Here is a tiny trained network, its code and every weight. The questions are about switching its units off for an input and a target symbol, where a switched-off unit gives its printed mean instead of its output.

import numpy as np


def w(rows, s, z=0):
    codes = np.array(rows[::2]) - 128.0
    scale = np.full(codes.shape[1], s)
    scale[-1] = z or s
    return codes * scale


def f(y):
    return np.maximum(y, 0)


def softmax(a):
    e = np.exp(a - a.max(-1, keepdims=True))
    return e / e.sum(-1, keepdims=True)


def log_softmax(a):
    a = a - a.max(-1, keepdims=True)
    return a - np.log(np.exp(a).sum(-1, keepdims=True))


def net(x, mask):
    ids = ['αβγεζηθλμξπσφ'.index(c) for c in x.split()]
    T = len(ids)
    res = E[ids] + P[:T]
    u = 0
    for l in range(3):
        q, k, v = (res @ M[l].T for M in (Q, K, V))
        z = softmax(np.where(np.tri(T) > 0, q @ k.T / 4**0.5, -1e9)) @ v
        res = res + np.where(mask[u], z, O[l][:, -1]) @ O[l][:, :-1]
        u += 1
        y = f(res @ A[l][:, :-1].T + A[l][:, -1])
        res = res + np.where(mask[u : u + 8], y, B[l][:, -1]) @ B[l][:, :-1]
        u += 8
    return log_softmax(res[-1] @ U[:, :-1].T + U[:, -1])


Q, K, V, O, A, B = {}, {}, {}, {}, {}, {}
E = w([
[99,92,113,123,148],'α',
[58,114,230,109,91],'β',
[131,224,94,75,197],'γ',
[207,150,147,113,40],'ε',
[178,112,75,129,180],'ζ',
[154,182,150,120,131],'η',
[184,144,85,117,166],'θ',
[53,130,65,99,148],'λ',
[185,137,150,194,182],'μ',
[50,128,92,114,54],'ξ',
[126,128,142,48,34],'π',
[167,8,88,139,139],'σ',
[129,231,104,53,113],'φ',
],0.012)
P = w([
[255,83,70,100,116],'0',
[211,87,92,118,125],'1',
[187,92,114,129,138],'2',
[167,107,120,134,141],'3',
[155,120,137,131,148],'4',
[141,129,137,135,144],'5',
[127,129,149,136,149],'6',
[121,137,155,142,149],'7',
[117,149,159,145,149],'8',
[103,147,162,139,161],'9',
[98,153,168,141,161],'10',
[93,159,174,141,166],'11',
[83,155,176,139,174],'12',
[77,158,180,137,177],'13',
],0.0043)
Q[0] = w([
[85,122,145,137,254],'L0H1',
[171,25,199,193,147],'L0H1',
[215,169,76,145,242],'L0H1',
[28,145,161,60,88],'L0H1',
],0.0086)
K[0] = w([
[59,156,174,191,247],'L0H1',
[155,32,200,183,121],'L0H1',
[173,106,67,179,255],'L0H1',
[68,171,171,55,103],'L0H1',
],0.0085)
V[0] = w([
[144,226,74,79,109],'L0H1',
[161,157,157,193,20],'L0H1',
[119,104,125,3,102],'L0H1',
[166,146,150,204,92],'L0H1',
],0.0042)
O[0] = w([
[87,110,105,139,52,7],'L0H1',
[40,144,215,29,162,61],'L0H1',
[157,166,110,102,3,50],'L0H1',
[78,119,173,111,214,248],'L0H1',
],0.0059,0.00022)
A[0] = w([
[60,101,81,87,151,118],'L0N1',
[24,106,26,71,88,143],'L0N2',
[206,24,96,162,113,144],'L0N3',
[83,120,44,77,92,201],'L0N4',
[92,101,28,99,79,33],'L0N5',
[152,119,1,96,171,106],'L0N6',
[153,182,62,72,181,99],'L0N7',
[130,74,152,48,127,254],'L0N8',
],0.0072,0.0039)
B[0] = w([
[139,125,160,185,95,156],'L0N1',
[70,147,95,176,135,192],'L0N2',
[181,115,42,157,187,195],'L0N3',
[82,166,121,172,98,205],'L0N4',
[44,151,180,185,163,146],'L0N5',
[128,170,124,135,255,183],'L0N6',
[163,162,122,30,227,169],'L0N7',
[114,144,115,154,6,252],'L0N8',
],0.0073,0.004)
Q[1] = w([
[167,74,140,82,75],'L1H1',
[133,149,97,29,169],'L1H1',
[150,2,117,86,106],'L1H1',
[108,93,102,169,182],'L1H1',
],0.0086)
K[1] = w([
[85,78,82,43,98],'L1H1',
[144,192,70,47,189],'L1H1',
[136,56,2,98,100],'L1H1',
[192,125,124,191,156],'L1H1',
],0.0081)
V[1] = w([
[88,228,202,139,95],'L1H1',
[133,177,78,2,48],'L1H1',
[50,96,88,32,147],'L1H1',
[84,81,5,83,124],'L1H1',
],0.0046)
O[1] = w([
[224,121,136,201,177,138],'L1H1',
[160,149,37,61,152,33],'L1H1',
[115,253,87,97,216,4],'L1H1',
[60,188,54,126,156,88],'L1H1',
],0.0052,0.0015)
A[1] = w([
[102,190,146,32,184,40],'L1N1',
[254,151,113,128,209,118],'L1N2',
[105,82,196,153,140,2],'L1N3',
[93,205,149,95,89,17],'L1N4',
[88,161,14,143,149,175],'L1N5',
[83,155,81,74,81,12],'L1N6',
[146,136,198,126,70,168],'L1N7',
[116,197,89,98,179,7],'L1N8',
],0.008,0.0027)
B[1] = w([
[63,74,86,33,105,167],'L1N1',
[114,38,34,208,24,253],'L1N2',
[114,254,191,81,231,158],'L1N3',
[85,194,95,68,207,172],'L1N4',
[148,130,245,168,193,247],'L1N5',
[46,177,89,24,101,156],'L1N6',
[148,104,207,99,141,211],'L1N7',
[88,118,201,74,127,176],'L1N8',
],0.0083,0.0046)
Q[2] = w([
[79,112,166,32,194],'L2H1',
[183,60,215,227,87],'L2H1',
[121,186,252,40,101],'L2H1',
[178,135,85,254,140],'L2H1',
],0.0063)
K[2] = w([
[6,49,192,60,161],'L2H1',
[225,43,145,253,49],'L2H1',
[89,90,206,108,49],'L2H1',
[228,194,42,254,156],'L2H1',
],0.0095)
V[2] = w([
[255,161,109,154,146],'L2H1',
[4,76,124,48,77],'L2H1',
[18,88,195,87,71],'L2H1',
[71,135,164,155,178],'L2H1',
],0.0066)
O[2] = w([
[12,95,140,42,153,52],'L2H1',
[253,148,95,174,157,25],'L2H1',
[181,157,101,229,139,214],'L2H1',
[142,96,121,189,66,254],'L2H1',
],0.0068,0.00068)
A[2] = w([
[138,65,47,163,40,58],'L2N1',
[117,75,48,157,56,3],'L2N2',
[96,57,35,153,76,55],'L2N3',
[139,165,161,154,254,179],'L2N4',
[111,101,67,107,20,204],'L2N5',
[137,151,180,56,175,209],'L2N6',
[214,92,128,190,73,182],'L2N7',
[84,177,171,122,198,30],'L2N8',
],0.0089,0.0049)
B[2] = w([
[80,251,48,26,203,166],'L2N1',
[1,233,81,31,143,152],'L2N2',
[203,158,208,140,227,196],'L2N3',
[78,148,142,41,44,249],'L2N4',
[248,155,199,117,126,223],'L2N5',
[26,167,44,130,87,201],'L2N6',
[108,63,86,111,203,252],'L2N7',
[234,119,177,149,120,165],'L2N8',
],0.0097,0.0049)
U = w([
[212,168,143,146,128,91],'α',
[124,172,182,60,228,30],'β',
[231,1,209,220,163,254],'γ',
[130,132,133,114,125,40],'ε',
[128,133,125,115,126,43],'ζ',
[186,90,165,30,44,118],'η',
[123,82,34,99,117,170],'θ',
[145,176,201,147,109,147],'λ',
[3,71,90,84,87,188],'μ',
[105,168,99,209,141,130],'ξ',
[131,150,142,123,117,82],'π',
[123,151,143,119,117,70],'σ',
[102,198,102,93,104,86],'φ',
],0.0099,0.006)

Each question gives the input, a string of symbols that net reads in full, and the target symbol t.
The units are the heads (4 rows each of Q, K, V and O) and the neurons (one row each of A and B). Each row of codes is followed by its name. A weight is (code - 128) times the scale printed after its matrix; where a second scale follows, it is the last column's (O, A, B and U).
mask holds one flag per unit, layer by layer, with each layer's heads first. A switched-off unit (its flag False) gives its mean, the last column of its rows in O or B, instead of its output. The means were averaged over made-up inputs and are rounded, as every weight is.
A unit's drop is (log p(t) with every unit on - log p(t) with that unit switched off) / (log p(t) with every unit on - log p(t) with every unit switched off).
The circuit of an input: a set's keep is (log p(t) with only the set's units on - log p(t) with every unit switched off) / (log p(t) with every unit on - log p(t) with every unit switched off). Starting from the 12 units with the biggest drops (on a tie, the unit counted first), units are removed one at a time, each time the one whose removal leaves the highest keep (on an exact tie, the one counted first), for as long as the keep stays at least 0.8.
circuit, biggest first: the units of the circuit, biggest drop first
unit that matters most: the unit with the biggest drop
k most important neurons: the k neurons with the biggest drops, biggest first
k most important neurons of layer l: the k neurons of layer l with the biggest drops, biggest first
input η σ α, target μ: circuit, biggest first => L2H1, L0N3
input μ β β μ η β γ β μ α μ λ μ ξ, target ξ: most important neuron => L1N2
input μ λ ξ ξ λ, target ξ: circuit, biggest first => L2H1, L0N2
input η θ η ε β η λ ξ ε γ, target θ: 2 most important neurons => L1N2, L1N1
input λ ζ β λ θ ξ μ μ π λ μ μ η, target μ: circuit, biggest first => L1H1, L1N6, L2N5, L2H1
input μ λ π λ α λ, target λ: 3 most important neurons of layer 1 => L1N5, L1N2, L1N1
input π α ζ θ, target β: 2 most important neurons => L1N2, L2N3
input φ π θ γ ε μ, target β: 3 most important neurons of layer 2 => L2N3, L2N1, L2N2
input α μ μ β π β σ, target β: circuit, biggest first => L2N3, L2N1, L0N3
input λ μ μ μ α μ ζ β, target γ: 3 most important neurons of layer 2 => L2N7, L2N1, L2N2
input γ ξ ε λ μ μ μ β α λ λ η μ, target μ: circuit, biggest first => L2H1, L2N5, L2N3
input ε η β η μ, target β: 2 most important neurons => L1N2, L1N5
input γ μ α μ θ μ φ, target φ: 4 most important neurons => L1N2, L1N4, L2N4, L0N7
input β φ ξ λ π β μ ε, target η: unit that matters most => L1H1
input β μ ε μ μ μ σ θ ζ, target β: 4 most important neurons of layer 1 => L1N2, L1N3, L1N7, L1N4
input α γ μ β π π, target α: 2 most important neurons of layer 1 => L1N2, L1N6
input ζ λ σ μ γ π μ λ π γ μ α λ ζ, target γ: 2 most important neurons of layer 2 => L2N3, L2N4
input μ σ γ μ β σ β β μ θ, target β: 4 most important neurons => L1N2, L0N7, L2N3, L1N1
input ζ μ θ ε λ α ξ, target ξ: 2 most important neurons of layer 1 => L1N6, L1N2
input β ζ λ, target λ: unit that matters most => L1N5
input α β γ, target θ: 3 most important neurons of layer 1 => L1N2, L1N1, L1N8
input φ θ β λ σ, target β: 3 most important neurons of layer 2 => L2N3, L2N1, L2N2
input σ γ φ λ ζ, target β: 3 most important neurons of layer 0 => L0N7, L0N6, L0N2
input μ γ φ, target φ: 2 most important neurons of layer 0 => L0N7, L0N4
input η β ζ η, target η: 2 most important neurons => L1N5, L2N5
